Two labels a row
[ 0.10  0.08 -0.82  0.73 -1.12  0.17 -0.50  1.94 -0.61  1.79  0.27 -1.68
  0.66 -2.18  0.45 -0.21  0.78  0.80  0.15  1.09 -2.52 -1.93 -0.01  1.09
  1.06 -0.17 -0.50 -0.16 -0.20  0.17  0.24  0.04]
<54> + C
[ 0.09  0.11 -0.83 -0.92  0.85  0.13 -0.39 -1.40 -0.13  1.36 -0.20 -0.47
  0.48 -0.25 -0.04  0.30  1.30 -0.07 -0.14  0.28  0.38 -0.95  0.14  0.87
  0.66 -0.06 -0.87 -0.01  0.54  0.62  0.08 -0.29]
<51> + C
[-0.26  0.06 -0.15 -0.30 -0.08 -0.03 -0.45  1.87 -1.54  1.61  0.13 -1.68
  0.63 -1.70 -0.61 -0.47 -0.07 -0.01  0.01  0.21 -0.11 -0.40  0.16  0.11
 -0.80  3.35 -0.60 -0.43 -0.47  0.45 -0.10 -0.16]
<54> + C
[-0.46  0.12  0.26  0.89 -1.06 -0.12  0.57  3.60 -0.37  1.00  0.13 -0.29
  0.70 -1.84 -0.53 -0.53 -0.06  2.06  0.41  0.03 -0.74 -0.68  0.60  0.35
 -1.24  0.14  0.34  0.21 -1.19 -2.42 -0.22  0.54]
<50> + C
[-0.47  0.97 -1.68  0.37  0.55  0.26  0.47  6.24 -0.16  1.01  0.05  2.02
  0.51 -1.73  0.35 -0.43  1.51  2.96  0.06  0.44 -1.40 -0.85  0.00  0.15
 -1.55 -1.48 -0.18  1.09 -0.08 -1.82  0.27  0.32]
<51> + C
[ 0.30  0.11 -0.25  0.71 -1.04 -0.06 -0.45  1.72 -0.91  2.30  0.12 -2.09
  1.05 -1.97 -0.75  0.00 -0.12 -0.05  0.20  0.91 -1.74 -1.51  0.19  1.39
  1.08  0.10 -0.84  0.09 -0.61 -0.23  0.02  0.13]
<54> + C
[ 0.35  0.16 -0.13  1.17 -1.43  0.13  0.32  0.23  0.31  1.14  0.29 -0.31
  0.38 -1.30  0.32 -0.40 -1.36  0.54  0.53  0.73 -1.99 -1.11 -0.72 -0.77
  0.43  1.03  2.29 -1.06 -1.18  0.88 -0.35  0.66]
<50> + S
[-0.07  0.33 -0.16  0.47 -0.22 -0.51 -0.78  0.93 -1.18  1.59  0.32 -2.98
  1.10 -1.60 -0.45  0.11 -0.23 -1.07 -0.16  0.54 -0.74 -0.25 -0.02  0.26
  0.26 -0.10 -2.38  0.06 -0.07  0.50 -0.02 -0.15]
<54> + C
[-0.26  0.73 -0.98  0.66 -0.16  0.09  0.71  5.57 -0.66  1.15 -0.04  0.43
  0.64 -1.94 -0.04 -1.15  0.41  1.33  0.20  0.71 -1.36 -0.68 -0.16  0.41
 -0.86 -0.86 -0.19  0.39 -0.53 -1.01  0.46  0.65]
<54> + C
[ 0.19 -0.34 -0.75 -0.22 -0.92  0.15 -0.46 -0.71 -0.83  2.66 -0.03 -2.00
  0.75 -1.46 -0.04  0.36  0.64 -0.45  0.21  0.49 -0.98 -1.86 -0.35  1.62
  1.14  0.09 -0.84 -0.24 -0.06  0.96  0.28 -0.26]
<54> + C
[-1.02 -0.23 -0.98  0.57 -0.98 -0.05 -0.70 -2.19  0.62  1.48  0.18 -1.80
  0.88 -0.83 -0.08  0.47 -0.45 -1.07  0.31 -0.17 -1.96 -0.92 -0.30  0.20
  1.39  0.09 -0.06 -0.72  0.01  1.60 -0.87 -0.07]
<54> + S
[ 0.63  0.19 -0.03  1.43 -2.07 -0.03 -0.28  1.72 -0.47  2.03  0.15 -3.21
  1.19 -2.55 -0.41 -0.24  0.14  0.72  0.31  1.00 -2.95 -1.95 -0.06  0.81
  0.75  0.57 -0.77 -0.33 -0.51 -0.52 -0.08  0.26]
<54> + C
[ 0.14  0.19 -1.95  0.68 -0.24  0.47 -0.23  0.43  0.85  1.51  0.21  1.02
  0.36 -0.95  0.52 -0.01  0.23  1.37  0.35  0.26 -2.31 -1.54 -0.42 -0.47
  0.39 -0.68  1.56 -0.44 -0.46  0.82 -0.66  0.29]
<51> + S
[ 0.13 -0.13 -0.79  1.35 -1.36  0.21  0.16  1.38 -0.08  2.02  0.16 -1.21
  0.68 -2.24  0.04 -0.36  0.65  2.18  0.57  0.73 -2.09 -2.43  0.01  0.70
  0.43  0.56  0.46 -0.10 -0.71 -0.85 -0.22  0.44]
<50> + C
[-0.61 -0.27  0.96 -2.79  3.26  0.21 -0.14 -1.83 -1.89 -0.05 -0.79  1.85
 -0.62  2.58 -0.51  0.03  0.43 -2.40 -0.35 -1.14  5.73  1.97  0.65  1.11
 -0.96 -0.25 -1.23  0.59  0.24  0.95  0.99 -0.32]
<58> + C
[-0.07  0.38 -0.32 -0.13  0.04  0.52 -0.39  0.29 -0.39  1.29  0.11 -1.33
  0.80 -0.88 -0.26 -0.03  0.25 -0.36 -0.29  0.29  0.08 -0.39  0.49  0.70
  0.03 -0.23 -1.36  0.12  0.29  0.11 -0.02 -0.13]
<54> + C
[ 0.21  0.42 -0.84  0.84 -0.85 -0.90  0.48  3.67 -0.58  1.55  0.18 -2.19
  1.16 -2.23 -0.17  0.25 -0.40  0.15  0.07  0.83 -1.78 -0.52 -0.27  0.22
  0.19 -0.29 -1.77  0.42 -0.89 -0.09  0.09  0.26]
<54> + C
[ 0.13  0.00 -1.27  0.76 -1.08  0.30 -0.61  0.37 -0.29  2.62  0.28 -2.34
  0.49 -1.99 -0.29 -0.05  0.40  1.04  0.20  0.43 -2.47 -2.14 -0.03  0.52
  0.59 -0.04 -0.54 -0.49 -0.16  0.30 -0.65 -0.06]
<54> + C
[-0.02  0.19 -0.22  0.52 -0.75 -0.06 -0.81  1.39 -0.57  1.22 -0.11 -2.75
  1.28 -1.66 -0.18 -0.29  0.63  0.40  0.04  0.51 -1.99 -1.48  0.06  0.74
 -0.13 -0.20 -1.18 -0.12  0.27 -0.07 -0.12 -0.19]
<54> + C
[-0.02  0.75 -1.19  0.76 -1.02  0.12 -0.52  1.78 -0.14  2.03  0.11 -1.72
  0.81 -2.42  0.02  0.05  0.37  0.30  0.23  0.95 -2.64 -1.49  0.16  0.85
  0.48 -0.40 -0.49 -0.34 -0.14  0.14 -0.15 -0.01]
<54> + C
[-0.13 -0.07 -0.72 -0.24 -0.27  0.74 -0.36 -0.52 -0.36  1.48 -0.09 -0.47
  0.10 -0.63 -0.08  0.00  1.12  0.83  0.04  0.06 -0.83 -1.80  0.37  1.26
  0.15  0.06  0.52 -0.27  0.05  0.36 -0.19  0.06]
<51> + C
[ 0.12  0.42 -1.54  0.95 -0.58  0.15  0.15  1.27  0.79  1.41  0.00  0.14
  0.68 -1.73  0.21  0.09  1.65  2.20  0.39  0.46 -2.14 -1.77 -0.20  0.43
  0.42 -0.32  0.50  0.33 -0.18 -1.20 -0.72  0.40]
<51> + C
[ 0.15  0.12 -0.63  1.51 -2.22  0.01  0.33  1.92 -0.08  2.65  0.23 -2.25
  1.33 -3.38 -0.05 -0.05  0.14  1.79 -0.09  1.08 -3.25 -2.13 -0.04  1.18
  1.06  0.98  0.07 -0.17 -0.96 -1.65 -0.37  0.41]
<50> + C
[ 0.06  0.17 -2.04  0.36 -0.35  0.15  0.05  0.84  0.26  1.76  0.16  0.01
  0.57 -1.51  0.38 -0.03  1.25  1.92  0.32  0.40 -1.97 -1.70 -0.40  0.00
  0.10 -0.31 -0.04 -0.04 -0.23 -0.67 -0.64  0.02]
<51> + C
[ 0.36 -0.42 -1.15  0.26 -0.66  0.33 -0.30 -0.76  0.20  2.18 -0.22 -0.68
  0.51 -1.12  0.24  0.08  0.99  0.99 -0.19  0.21 -1.70 -2.14  0.09  1.08
  0.60  0.23  0.56 -0.36 -0.05 -0.10 -0.56  0.14]
<51> + C
[ 0.39  0.12 -0.56  0.33 -0.45 -0.20 -0.41  1.23 -0.31  1.04  0.14 -1.79
  0.70 -1.27 -0.21  0.57  0.65 -0.06 -0.07  0.53 -1.10 -0.55 -0.13  0.98
  0.74  0.41 -1.92  0.46 -0.02 -0.58  0.06  0.01]
<54> + C
[ 0.15  0.43 -1.51  0.86 -0.95  0.11 -0.22  3.29 -0.18  2.00 -0.06  0.18
  0.68 -2.63  0.26 -0.36  1.00  1.48  0.40  0.82 -2.76 -2.36 -0.39  1.06
  0.53 -0.28  0.75  0.11 -0.54 -0.38  0.12  0.47]
<58> + C
[-0.10  0.56 -1.29  0.54 -0.29 -0.13 -0.21  3.42 -1.13  1.42  0.32 -0.17
  0.68 -2.18  0.14 -0.80  0.70  1.20  0.20  0.38 -1.37 -1.06  0.19 -0.06
 -0.25 -1.05 -0.70 -0.17 -0.26 -0.12 -0.10 -0.07]
<54> + C
[ 0.55  0.02 -1.28 -0.43 -0.24  0.04 -0.30 -0.06 -0.13  2.05 -0.04 -1.01
  0.54 -1.20  0.38  0.19  0.80 -0.06  0.07  0.77 -0.93 -1.83 -0.13  0.87
  0.74  0.00 -0.47 -0.29 -0.22  0.64  0.26 -0.33]
<58> + C
[-0.19  0.35 -1.40 -0.19  0.21  0.55 -0.13  1.40 -0.26  1.02  0.27  0.01
  0.28 -0.97 -0.02 -0.53  1.15  1.08 -0.19  0.13 -0.57 -1.39  0.05  0.38
 -0.31 -0.65  0.31  0.04  0.23  0.23  0.11 -0.01]
<51> + C
[-0.07 -0.23  0.34  0.35 -0.71  0.04  0.03 -1.38 -0.13  1.08  0.28 -1.63
  0.70 -0.56 -0.50  0.26  0.54  0.61  0.00 -0.27 -0.05 -0.65  0.16  1.13
  0.67  1.23 -0.26 -0.15 -0.32 -1.09 -0.63 -0.21]
<50> + C
[ 0.29 -0.38 -0.21  0.52 -0.93 -0.18 -1.15 -2.58 -0.13  1.45  0.42 -3.09
  0.56 -1.03 -0.11 -0.10 -1.30 -1.18 -0.26  0.24 -1.65 -0.79 -0.05 -0.70
  0.37 -0.02 -0.03 -1.57  0.17  2.15 -1.31 -2.08]
<54> + S
[ 0.95 -0.74 -1.21  0.18 -1.18  0.04 -0.76 -4.51  0.42  2.59  0.24 -3.01
  1.01 -1.13  0.18  0.74  0.43 -0.48  0.05  0.62 -1.83 -2.65 -0.41  0.89
  2.45  1.29 -0.56 -0.49 -0.16  1.29 -0.70 -0.37]
<58> + C
[ 0.32  0.29 -0.88 -0.65  0.55 -0.07 -0.61  1.76 -1.20  1.11 -0.08 -0.25
  0.18 -0.79  0.35 -0.44  0.68 -0.49 -0.11  0.64 -0.02 -0.83 -0.33  0.28
 -0.20 -0.56 -0.40 -0.11  0.19  1.24  0.92 -0.02]
<58> + C
[-0.51  0.41 -0.30  1.16 -1.39 -0.17  0.39  3.80 -0.07  1.03  0.27 -0.82
  0.91 -2.21 -0.13 -0.39 -0.34  2.08  0.24  0.35 -1.73 -0.76  0.63  0.31
 -0.47  0.09  0.06  0.07 -0.93 -2.09 -0.29  0.53]
<50> + C
[ 0.85 -0.35 -0.65 -0.72  0.57  0.20 -0.63 -3.11 -0.65  1.44 -0.23 -0.94
  0.18 -0.11 -0.06  0.56  1.22 -1.24 -0.38  0.18  0.86 -1.27 -0.44  1.26
  1.41  0.35 -0.81 -0.27  0.20  1.39  0.60 -0.25]
<58> + C
[-0.18  0.25 -0.73  0.16 -0.13  0.12 -0.14  2.33 -0.88  1.43  0.12 -1.09
  0.80 -1.36  0.07  0.20  0.40  0.38 -0.03  0.36 -0.38 -0.36  0.00  0.70
  0.09  0.01 -1.70  1.06 -0.51 -0.60  0.10  0.10]
<54> + C
[-0.07  0.35 -0.10 -0.07  0.33 -0.13 -0.21  2.82 -1.28  0.74  0.35 -1.57
  0.56 -0.92 -0.12 -0.22  0.03 -0.36 -0.44  0.59 -0.05  0.20 -0.20  0.79
 -0.47 -0.10 -1.79  0.24  0.03  0.14  0.31 -0.03]
<54> + C
[ 0.19  0.46 -1.47  1.83 -1.98 -0.31 -0.16  3.51  0.62  1.31  0.57 -1.61
  0.87 -2.74  0.51 -0.85 -0.11  2.08  0.29  0.44 -3.98 -1.33 -0.32 -1.12
 -1.15 -1.13  0.30 -0.42 -0.36 -0.27 -0.77 -0.16]
<54> + S
[ 0.52 -0.43 -0.94  1.15 -1.90  0.01 -1.51 -2.26  0.07  2.75  0.56 -3.72
  1.10 -2.13 -0.25  0.00 -0.04 -0.18  0.53  0.78 -3.62 -3.06  0.20  0.82
  1.50  0.22  0.21 -1.47  0.36  1.79 -0.93 -0.43]
<54> + C
[-0.12  0.97 -2.39  1.45 -0.26 -0.15  0.71  6.95  0.48  0.96  0.09  1.75
  0.66 -2.32  0.31 -0.28 -0.75  1.76  0.23  0.65 -2.47  0.85 -0.38 -1.23
 -0.88 -2.04 -0.17  0.65 -1.00 -0.77 -0.48  0.21]
<54> + S
[ 0.40  0.16 -1.48  0.87 -1.23  0.31 -0.44  1.24  0.44  1.75  0.31 -0.62
  0.32 -2.10  0.34 -0.16  1.04  1.80  0.14  0.81 -3.51 -2.68 -0.21  0.58
  0.35 -0.52  0.82 -0.69  0.08  0.18 -0.18  0.14]
<51> + C
[ 0.19  0.42 -1.14  0.21  0.27 -0.36  0.28  5.32 -1.05  1.47 -0.04 -0.60
  0.84 -2.50 -0.03 -0.43  0.52  0.60  0.26  0.52 -0.53 -0.19 -0.07  0.20
 -1.36 -1.11 -1.48  0.72 -0.50 -0.74 -0.04  0.09]
<54> + C
[-0.50 -0.29 -1.35  1.33 -1.54  0.00 -0.21  2.82  0.13  2.07  0.38 -2.17
  1.16 -3.07  0.17 -0.25  0.48  2.41  0.32  0.65 -3.45 -2.19 -0.17  0.74
  0.18 -0.26 -0.35 -0.02 -0.50 -0.96 -0.43  0.08]
<54> + C
[ 0.11  0.21 -1.30 -0.27  0.25  0.28  0.42  2.47 -0.85  1.61 -0.29  1.05
  0.38 -1.50  0.20 -0.21  0.66  1.21  0.14  0.82 -0.22 -1.52 -0.64  0.80
 -0.16 -0.24  0.42  0.24 -0.74 -0.06  0.82  0.29]
<58> + C
[-1.90  2.83 -3.65  1.10  2.35 -0.72  1.88  8.70 -1.21 -0.54 -0.07  7.22
  0.01 -4.04  0.76 -2.04  0.46  5.92  0.36  1.14 -0.91  2.88 -1.00 -2.16
 -5.66 -5.29  0.28  3.33 -1.74 -4.53  1.17  0.91]
<58> + C

Both labels of each row
[ 0.29 -0.14  0.44 -0.35  0.06  0.79  0.07  0.01 -0.22 -0.86  0.05 -0.14
  0.62  0.00 -0.17 -0.37  0.41  0.33 -0.20 -0.01 -0.97 -0.12  0.53  0.63
  0.00  0.59 -0.24  0.14 -0.04 -0.62  2.03 -0.06]
K + sc
[-0.99 -0.56  0.18 -0.45 -0.05  1.37 -0.03  0.00 -0.52  0.35  1.58  2.53
 -0.08  0.04  0.40  1.81 -0.27 -0.60 -0.02 -0.60  0.30  0.58 -0.33 -0.41
  0.25  3.64 -0.52 -0.10  0.15  0.41  1.99  1.13]
D + sc
[-1.38 -0.58 -0.40  0.05 -0.07  1.52 -0.77  0.16 -0.27  0.39  0.41  0.56
  0.01  0.13  0.13  0.69 -0.31  0.01  0.86  0.05  0.87  0.49  0.63 -0.55
  0.37  1.28  0.24  0.05  0.18 -0.48 -0.53  0.54]
V + rp
[-0.79  0.05  0.08  0.00 -0.12  0.40  0.45  0.36 -0.28  0.28  0.06  2.63
 -1.03 -0.34  0.29  0.51 -0.18 -0.99  0.12 -1.17  0.24  0.35 -0.69 -1.11
  0.33  2.12 -0.58 -0.22  0.06  0.61  0.39  1.31]
D + lt
[-0.53 -1.37 -0.20 -0.29 -0.21 -0.11 -0.37 -0.40 -0.17  0.42  0.44  0.20
  0.38  0.26 -0.23  0.46 -0.06 -0.18 -0.41  0.45  0.99  0.38  0.21  0.59
 -0.57  1.23 -0.11  0.13 -0.03 -0.33  1.43 -0.96]
D + rp
[-2.11  0.15  0.24 -0.20 -0.09  2.29 -0.14  0.27 -0.29  0.48 -0.10  3.16
 -0.39  0.12 -0.19  0.79 -0.13 -0.81  1.75 -1.14  0.08  0.56  0.23 -0.84
  0.78  2.93  0.08  0.22 -0.10  0.67 -0.48  2.62]
V + rp
[-1.53 -0.96  0.13 -0.06 -0.06  1.88 -0.15  0.12 -0.24  0.30  0.52  0.99
 -0.10 -0.23 -0.18  2.40  0.13 -0.27 -0.18 -0.16  0.57  0.65 -0.26 -0.40
  0.02  2.42  0.34  0.14  0.11  0.34  0.76  1.13]
V + rp
[-1.57 -0.93  0.40 -0.43  0.10  2.31 -0.08 -0.47 -0.06 -0.11  0.01  1.71
  0.27  0.09 -0.05  0.38 -0.21 -1.03  0.76 -0.23 -0.77  0.65 -0.11  1.64
  0.10  1.71  0.02  0.40  0.04 -0.74  1.76 -0.02]
K + rp
[-0.72  0.97  0.18 -0.35  0.03  2.97 -0.14  0.01  0.07  0.14  0.65  3.64
 -0.20  0.32  0.15  0.85 -0.10 -1.11  0.98 -1.30 -1.01  0.04 -0.21  0.53
  0.25  2.23 -0.70  0.19 -0.06  0.03  1.60  1.66]
K + sc
[-0.91  0.27  0.03 -0.09  0.09  2.92 -0.01  0.37 -0.41  0.27  1.17  0.62
 -0.04 -0.60  0.10  2.15  0.12  0.05  0.08 -0.06  1.11  0.13  0.29 -0.70
  0.15  1.56 -0.02  0.11 -0.25  0.73 -0.38  1.25]
V + rp
[-0.32 -0.70  0.16 -0.40  0.01 -0.41 -0.03 -0.05 -0.23 -0.15  0.50  0.21
  0.23  0.07  0.12  0.07  0.09 -0.23 -0.37 -0.13  0.26  0.30  0.27 -0.08
 -0.10  2.09 -0.43 -0.15  0.15 -0.12  2.22  0.00]
D + rp
[ 0.11 -0.27  0.06  0.31 -0.01  0.98 -0.09  0.02 -0.10  0.44  0.85 -0.05
  0.63  0.01  0.28  1.68  0.13 -0.27 -0.49  0.91  0.81  0.40  0.33  0.05
 -0.42  0.60 -0.27  0.06  0.11 -0.41  0.88 -0.76]
V + rp
